Here is a tiny trained network, its code and every weight. The questions are about switching its units off for an input and a class, where a switched-off unit gives its printed mean instead of its output.

import numpy as np


def w(rows, s, z=0):
    codes = np.array(rows[::2]) - 128.0
    scale = np.full(codes.shape[1], s)
    scale[-1] = z or s
    return codes * scale


def norm(h):
    return h / np.sqrt((h * h).mean(-1, keepdims=True) + 1e-5)


def f(y):
    return np.maximum(y, 0)


def log_softmax(a):
    a = a - a.max(-1, keepdims=True)
    return a - np.log(np.exp(a).sum(-1, keepdims=True))


def net(x, mask):
    res = np.array(x, float).reshape(1, 3) / 4 @ E
    u = 0
    for l in range(3):
        y = f(norm(res) @ A[l][:, :-1].T + A[l][:, -1])
        res = res + np.where(mask[u : u + 5], y, B[l][:, -1]) @ B[l][:, :-1]
        u += 5
    return log_softmax(norm(res)[-1] @ U[:, :-1].T + U[:, -1])


A, B = {}, {}
E = w([
[160,180,129,193,148,73,61,89,73],'x0',
[251,97,97,88,97,1,81,181,46],'x1',
[159,140,43,175,51,90,162,133,100],'x2',
],0.0075)
A[0] = w([
[25,2,99,31,75,128,226,85,186,167],'0.n1',
[90,80,103,160,64,75,52,193,139,7],'0.n2',
[76,217,90,167,172,206,139,41,83,14],'0.n3',
[24,165,24,161,149,144,138,129,147,78],'0.n4',
[139,226,36,175,136,43,144,192,88,126],'0.n5',
],0.0049,0.0018)
B[0] = w([
[122,111,214,44,160,159,89,115,114,254],'0.n1',
[186,106,117,174,78,178,35,163,163,162],'0.n2',
[22,218,64,169,118,204,104,80,107,190],'0.n3',
[108,213,118,121,147,94,117,151,169,178],'0.n4',
[68,104,191,113,176,2,132,73,121,217],'0.n5',
],0.0079,0.0054)
A[1] = w([
[170,125,59,214,194,142,106,131,42,94],'1.n1',
[184,55,120,66,158,163,78,172,130,132],'1.n2',
[128,135,160,98,73,92,160,148,157,84],'1.n3',
[115,152,198,93,174,178,80,2,122,185],'1.n4',
[20,149,139,154,198,182,124,154,157,250],'1.n5',
],0.0062,0.0017)
B[1] = w([
[172,93,217,126,45,123,228,76,179,158],'1.n1',
[122,255,34,114,80,174,170,117,145,212],'1.n2',
[116,188,165,130,172,93,66,179,67,154],'1.n3',
[148,51,77,101,104,82,214,154,122,254],'1.n4',
[130,105,81,97,167,241,116,85,164,245],'1.n5',
],0.006,0.0071)
A[2] = w([
[181,64,138,168,45,60,98,11,90,142],'2.n1',
[119,54,169,115,157,193,190,54,145,9],'2.n2',
[63,219,142,189,122,188,154,129,146,81],'2.n3',
[66,155,181,96,152,53,170,174,127,119],'2.n4',
[124,113,97,184,108,2,119,148,114,125],'2.n5',
],0.0064,0.0014)
B[2] = w([
[68,94,198,155,73,208,81,192,221,253],'2.n1',
[43,34,254,156,187,156,240,208,226,233],'2.n2',
[210,162,135,107,170,52,117,126,154,197],'2.n3',
[174,185,100,213,153,48,126,181,51,182],'2.n4',
[153,29,188,200,100,202,121,96,111,253],'2.n5',
],0.007,0.0056)
U = w([
[94,119,86,170,179,87,151,136,63,4],'0',
[61,47,192,76,182,221,196,114,223,165],'1',
[164,14,222,205,46,106,76,147,109,172],'2',
[71,220,58,205,166,149,113,8,143,132],'3',
[189,176,95,3,119,95,138,148,37,151],'4',
],0.011,0.0042)

Each question gives the input, the list of numbers given to net, and the class t.
The units are the neurons (one row each of A and B). Each row of codes is followed by its name. A weight is (code - 128) times the scale printed after its matrix; where a second scale follows, it is the last column's (A, B and U).
mask holds one flag per neuron, layer by layer. A switched-off neuron (its flag False) gives its mean, the last column of its row in B, instead of its output. The means were averaged over made-up inputs and are rounded, as every weight is.
A unit's drop is (log p(t) with every unit on - log p(t) with that unit switched off) / (log p(t) with every unit on - log p(t) with every unit switched off).
most important unit: the unit with the biggest drop
top k neurons: the k neurons with the biggest drops, biggest first
top k neurons in layer l: the k neurons of layer l with the biggest drops, biggest first
drop of u: that unit's drop, to one decimal
input [-6,2,8], class 2: most important unit	1.n5
input [-3,5,-1], class 4: top 2 neurons in layer 2	2.n1, 2.n2
input [0,-2,3], class 3: top 2 neurons	0.n4, 0.n3
input [0,1,-1], class 4: top 2 neurons	0.n3, 0.n5
input [8,-2,5], class 2: top 4 neurons	1.n2, 2.n1, 2.n5, 1.n1
input [8,-8,-4], class 3: top 2 neurons	0.n3, 0.n1
input [1,-8,5], class 3: top 3 neurons in layer 0	0.n3, 0.n4, 0.n5
input [-3,1,4], class 2: top 2 neurons	1.n5, 0.n5
input [2,4,-7], class 4: top 2 neurons	0.n5, 1.n2
input [4,1,-3], class 2: top 2 neurons	1.n5, 0.n3
input [-1,5,-3], class 4: top 2 neurons in layer 1	1.n2, 1.n4
input [-3,4,-8], class 4: top 2 neurons in layer 1	1.n5, 1.n2
input [1,-2,4], class 3: drop of 1.n1	0.0
input [-6,1,6], class 4: most important unit	0.n1
input [6,-7,2], class 3: drop of 0.n3	0.3
input [6,-2,8], class 2: drop of 1.n2	0.3
